In the rows, 128 means zero.
Each row is followed by its class.
[116 172 131  58 123 124 162  74 137  45 163 141 159  76 107 121  82  70
 136 103 108 158 153  87 139 100 129 124  78 122  68 146 126 121  70 176
 108]  k349
[104 104 126  98 107 112 152 130 120 124  83 148 129 166 119 115  81 149
 142 143  90 109 125 160 135 154 141 150 129 179 126 143 108 122 116 141
  91]  k769
[122  61 106 121 138 124 124 141 101  99 118 129 135 119 114 120 172 139
 162 110 103 125 171 169 128 105 140 143 113 161 131 156 146  99 146 141
 130]  k765
[138 101  98 118 106  96 128 151  94 162 145 129 122 110 152  85 145 111
 120 151 144  87 103 120 146 134  86 144 213  94 126 157 108 105 145 160
 112]  k31
[100 185 135 144 143 118  57  66 157 186 151  61  74  75 188 124 113 110
 109  77 136 133 134  97 152 156  84 173 161  77  76 114 111  93 115 139
  97]  k907
[128 108 126 131 100 116 173 163 120 166 158 154 156 165 103 146 134 172
 125 143 127 112 110 190 123 121  61 138 131  72 170 130 175 120 182 115
 173]  k694
[114 102 128 129 132 127 166 109 137 160 104 113 116 118 116 138 137 171
 122 139 142  96 115 126 148 119 158 140 113 144 120 155 147  97 183 136
 164]  k907
[146 172 125 138 142 164 142 102 118 190 157 117  75 102 120 178 157 113
 137 124 175 171 145 105 102  99 124 154 168  91 156 138 181 158 104 186
 150]  k644
[118 115 127 118 149 131 190 140  94 114  97 168 161 137 133 124 133 164
 145 130 127 111 158 129 147 142 143 158 107 113 148 139 171 112 153 127
 163]  k349
[138  97 141 153 109 126 137  82 103  85 125 127 157 121 131 145 132 143
 155 143 150 138 101 109 194 131 138 151  98 159  85 109 154 110 181 116
  72]  k765
[129 168 140 167 168 128 148 107 140 184 115 121 132 129 145 158 150 112
 107 112 137 123 157 134 102 124 148 136 125 120 141 124 178 153 118 130
 189]  k694
[106  91 130 113 117 134 125 121 115 140 102 164 164 158 106 131 136 140
 129 116 131 113 109 105 136 146 143 140  64 135 149  99 116  74 184 123
 131]  k177
[110 141 137 154 148 142  87 148 146 129 115 137 139 104 141 146 141 121
 137  89 158 140 126 137 141 105  87 129 100 121 143 119 113 148 128 151
 147]  k765
[125 159 106 123 162 115  98  84 117 171  93 137 153 137 158 115 182 116
  90 120 102 105 115  96 122 158 176 121 120 146 132 103  81  89 118 127
 134]  k177
[164  85 125 146 155 129 122 123 120 134 104 121 138 104 126 123 133 168
  94 147 173 135 136 143 137 122 140 130 123 152 110 131  95 141 162 139
  96]  k644
[122  98 124 154 152 123 142 106 103 155 116 135 115 114 113 139 124 144
  90 112 162 149 165 159 140 139 114 131 141 103  91 137 146 115 143 161
 116]  k907
[110 142  98 121 108 125 100 118 168 186 134  65 110 131 139 115 169 188
 138 103 124  63 123 159 106 113 132 166 159 128 117 184 100 115 164  73
 182]  k399
[134 106 125 120 127 135 133 133 128 147 112 126 144 117 136 144 125 165
 108 166 124 116  85  95 159 133 160 141 106 161 129 127 136 122 182 122
 119]  k694
[118 115 128 146 123 103 137  99 123 169 131 112 121 108 120 109 152 122
 144 103 137  80 145 117 105 145 141 158 141 115  99 151 150  90 150 119
 160]  k428
[128 112 131 134 113 142  55 132 124 140 149 116 115 136 147 152 177 123
 121 115 121 126 118 132 132 103 136 123 139 100 100 138 170 135 148  92
 146]  k694
[110 107 124 116  97 125 106 115 142 136 121 109 131 105 117  96 108 133
 132 101 122  99 116 110 127 124 136 156  99 176 117 147  97  91 145 145
 112]  k177
[167 131 126 133 140 141  95 187 122  60 139 118 172 117  98 130 205 125
 199 117  69  97 134 154 121 129 122 118  61 113 180  84 174  69 137  66
 166]  k177
[132 140 117  93 142 149 129 154 156 107 108 112 125  87 128 111 119  92
 111 119 125 125 136 141  99 120 115 136 137 159 142 145 101 145 122 131
 130]  k694
[109 135 119 131 141 151 181  93 162 114  95 157 123 105 106 137 121 115
 137  96 147 108 146 104  58 131 163 137 102 140 140 141  97 130 128 128
 150]  k399
[103 120 106  77 115 100 149  67 149 120 121 164 128  65 127  91  77 118
  90  97 105 103 105  89 125 138 117 158 107 129 101 133  83  75 142 153
 136]  k73
[ 78 192 111  85 112  85 116 115 100 130 141 115 146 105 116 102 130  94
 155  83  88  76 152  76 129 158 173 163 144 144 120 157  81  96  26 172
 126]  k428
[113  72 122 166 138  93 137 111 115 138 114  91 136 134 131 130 114 134
 103 114 123 105 133 157 168 134 124 146 115 131 132 125 146 114 103 160
 139]  k428
[139  90 131 163 126 106 191 138 135 148  95 146 130 136 112 129  75 157
 117 165 123 117 112 109 101 166 157 128 112 145 140 141 121 111 163 171
 112]  k399
[129 252 130 133 182 162 171 147 129 149 132  89 137  67 135 129 108 137
  81 115 139 130 139  97 100 128 123 103 113 106  94 123 126 136 103 144
 181]  k907
[116 160 140 118 131  94 172  71 107  89  98 115 139 114 123 113  72  90
  98 156 144  85 126 133 138 141 141 139 121 148 129 116  92  94  47 184
 117]  k644
[102 122 126 130 134 118 144  96 142 126 105 118  90 117 139 122 104 118
 104 115 145 120 152 109 123 120 140 148 140 132 100 135 111 131  97 137
 175]  k349
[139  86 120 120 126 127 144 164 142 107  96 154 136  87 147  88  98 136
 116 103 137 105 143 127 107 145 107 147 114 127 112 133  87 138 216 120
 101]  k31
[145 108 136 137 120 122 110 124 139 121 117 156 110 124 119 129 138 133
 138 119 131  99 135 106 137 133 142 145 118 129 127 128 132 114 177 111
 113]  k31
[154  23 125 132 103 106 170 147  86 103 127 122 106 139 115 151 110 147
 115 201 117 133  86 152 180 100 143 126 125 125 104 147 184  99 159 145
 145]  k73
[124 114 122 107 111 114 181 145 139 115  96 164  82 110 133 106  48 147
 109 124 120  96 139 127 114 149 107 155 140 118 110 136  96 146 155 130
 114]  k31
[107  83 140 111 112 139  80 127 128 104 104 142 121 116 132 139  99 107
 122 132 122 166 107 101 138 104 165 108 122 181  68 149  66 144 104 148
  69]  k73
[126  41 139 147 107 127 131 153 104  77 129 125 118 132 114  93 114 163
 182  98 101 113 163 103 128 127 145 152  90 158  91 126 172  85 188  85
 126]  k765
[126 115 114 157 151 126 143 120 125 179 146 133 119 106 127 124 148 178
 109 101 135 115 155 150 105 143 100 165 127  91 138 142 114 103 160 130
 112]  k428
[149 175 129 138 119 127  85 128  98 106 158 100 150 126  96 117 132  82
 107 108 120 154 154 146 122 142 104 123 123 134 113 104 114  94  75 153
  83]  k177
[129 147 128 126 136 106 108 128 137  94 107  99 116 103 137 107 133  80
 115 128 123 116 143 159 107 132 113 132 130 153 111 129  73  97 111 144
 123]  k765
[109  83 133 125  92 130 108 136 107 138 161 113 132 122 117 110 164 123
 159 122 124 118 114 101 115 152 107 144 130  93 123 119 144  26 212 124
 107]  k907
[170 182 122 141 165 110 168 199 119 132 138 125 179 116 136 184 145 149
 110 172 125 182 110 176 134 128  99 101 115  95 139  88  65 181 108 128
 138]  k73
[127 149 134  83 154 154  96 160 114 128 126 117 131  96 141  94  98 127
 118 126 106 145 144 107 123 145 113 146 116 128  92 133  99  76 149 109
  90]  k73
[117  78 123 127 119 153 122 184 130  86 120 137 142  97 102 116 117 183
 135 109 111 135 161 148 107 109 121 132  83 149 120 146 124 120 168 125
 139]  k349
[130  42 114 161 155 117 120 140 105 182  85 147 129 161 129 134 148 187
 119 157 132 125 127 157 151 137 151 131 137 160 126 132 133 127 150 134
 117]  k769
[123  56 121 182 141 131 141 119 106 120 167 102 117 140 133 110 189 176
 181 100 128 106 183 179 135  76 107 172 133 139 157 157 153  86 128 107
 121]  k765
[166  97 143 161 138 112 134 147 131 145 126 148 108 131  96 117 132 127
 114 116 167 128 161 118  83 126 129 123 125 107 144 121 138 126 154 146
 170]  k644
[122 109 131 122  99 122 147 156 141 129 120 146 107 154 132 118  84 165
 106 128 136 124 114 145 104 135 113 140 120 126  93 131  71 152 163 107
 112]  k769
[ 90 161 135 144 130 177 124 144 129 121 117 138 164 114 140 152 122 137
 123 123 121 155  99  71 121 113 135 108  90 151 151 109 123 138 116 165
 142]  k349
[ 98 104 116 110 156 149 119 154 120 152 137  95 161 116 149 122 157 138
 169 113 118 131 149 138 106 125 119 160  92 133 137 119 107  94 151 123
 108]  k769
[196 102 102 123 166 144 113 227 105  45 165 122 147  68 126 116 153 148
  87 135  77 166 138 149 121  89 125  88  89 114 115 133 110 133 127 128
 123]  k73
[118 136 142 179 138 133 123  92 145 175 133 124 100  94 117 147 116 177
 114 102 143  93 127  99 137 109 152 143  99 127  97 161 170 132 120 143
 157]  k428
[138  68 131 156 159 138 177 131 124 133 104 159 124 129 143 157 138 170
 138 117 108 157 157 127 117 105 184 142  89 149 132 138 147 153 160 122
 134]  k73
[103  77 140 121 168 132 134 113 133 135  63 166 167 108 105 127 124 123
 110 132 162  85 147 140 127 127 158 133  65 160 137 139 138  93 165 132
 158]  k694
[124 177 130 132 130 118 120 105 148 167 128 106 149 105 149 125 133 116
 104 105 116 140 107 122 128 144 107 108 143 115  96 130 124 125 150 157
 128]  k907
[154 121 135 147 102  89  86 118 128 146 139 134 127 129 147 116 130 107
 118 124 131 129 100 120 142 151 111 132 135 100  91 122 106 114 142 139
  90]  k177
[134 108 115 130 164 135 178  71  95 185  96 188 120 137 134 100 158 109
 116 130 150 107 146 117 104 162 135 159 159 110 144 140 191  77 167 151
 139]  k769
[131 120 119 108 112 114 156 124 106  69  90 137 148 139 122  98  99 133
 113 154 106  56  97 132 161 167 148 148 116 127 147 151 149  64 139 131
 126]  k399
[124 130 123 149 135 107 213 129 104 106 107 123 197  96 126 148 141 164
 150 169 109  74  94 151 146 160 146 155  74 141 172 115 121  88 147 147
 117]  k428
[105 137 140 104  98 128 168 109 138 118 115 149 116 145 115 127  87 137
 111 144 126 122 111  93 128 138 131 148 110 134 132 129 120  95 154 145
 146]  k349
[118 110 138 115  99 149 165 160 156 113  80 138 145 142 107 108  93 181
 120 138 120  82 107 133 115 130 156 149 104 218 156 153  98 135 189  92
 126]  k694
[105 134 113  53 128 156 136 143 116  57 169 134 174  42 117 125  96 141
 201  97  86 102 141 116 165  99  83 150  58  87  98 131 169 102 133 120
  99]  k31
[164 125 143 164 153 125 141 100 122  96 131 205 127 111 114 153 144  58
  96 105 144 187 151 117  91 132 125 107 109  85 132  98 134 125 121 162
 117]  k73
[123 182 133 160 164  99 207  79 135 203 148 141 122 113 122 143 143 108
 185 141 164 100 145 130 109 128 101 165 159  94 157 130 157 116  58 158
 167]  k769
[ 99  68 138 147 103 124 118  68 118 103 102 154 121 147  79 125 125 126
 122 107 149 108 131 107 133 132 141 140  84 166 109  99 149  54 181 114
 152]  k765
[155  47 119 118 131 129 132 123 132 128 125 148 108 136 123 134 123 158
 126 151 122 179 108 111 153 129 115 123 117 144  93 114 123 120 213 120
  80]  k765
[116 100 162 133 113 128 146 122 108  72  96 148 157 149  69 122  81 135
 143 132 163  96 159 182 127 121 118 128  88 153 135 124 126 101 103 133
 119]  k644
[140 133 124 123 143 119 185 109 107 145 106 162 158 130 131 155 119 139
  88 163 146 152  94 119 169 120 153 126 126 147 123 136 111 150 127 166
 124]  k73
[105 145 120 140  99  88 153  66 123 107 100 134 188 131 110 149 126 152
  94 134 112 108 109 142 161 142 158 133  94 171 119 111 122 113 128 156
 159]  k349
[132 174 134 153 126 128 177  64 160 194 169  97 166  88 137 117 122 163
 153 113 151 122 119 109 111  83 115 141 141 161 122 163 120 158 112 173
 115]  k644
[ 83 115 123 107 134 131 168 101 108 160 102 145 162 121 119 103  92 127
 151 125 129 124 139  92  99 156 149 148 116 179  99 125  98  99 126 154
  89]  k769
[126 159 124 148 156 122 100 125 136 169 140 104 117  98 153 149 137 127
  90 111 131 140 124 101 109 128 142 108 125  99  67 127  87 161 103 133
 131]  k428
[104 100 123 130 124 159 154 113 124  70 144  94 126 107 117 122 110  86
 133 107 155 140 151 181 104 103  76 161 104 135 133 112 109 107  99 142
  91]  k769
[124 156  98  82 176 156 155  84 168 148 109 105 142  86 117 144 111 126
  75 127 126 146 136 142 105  82 165  99  95 166  91 195  97 159 104 189
 130]  k399
[ 96 106 125 142 131 130 100 100 140 103  99 111  75 141 159 131 138  90
 107 122 140 129 141 134 128 114 131 141 167 136 135 125  82 128  64 135
 139]  k349
[122 147 148 134 119 153 108  76 131 140  78 147 102 117 142 144 116 154
 103 152 151  77  77 112 148 126 153 138 119 131 128 136 161 112 151 135
 149]  k644
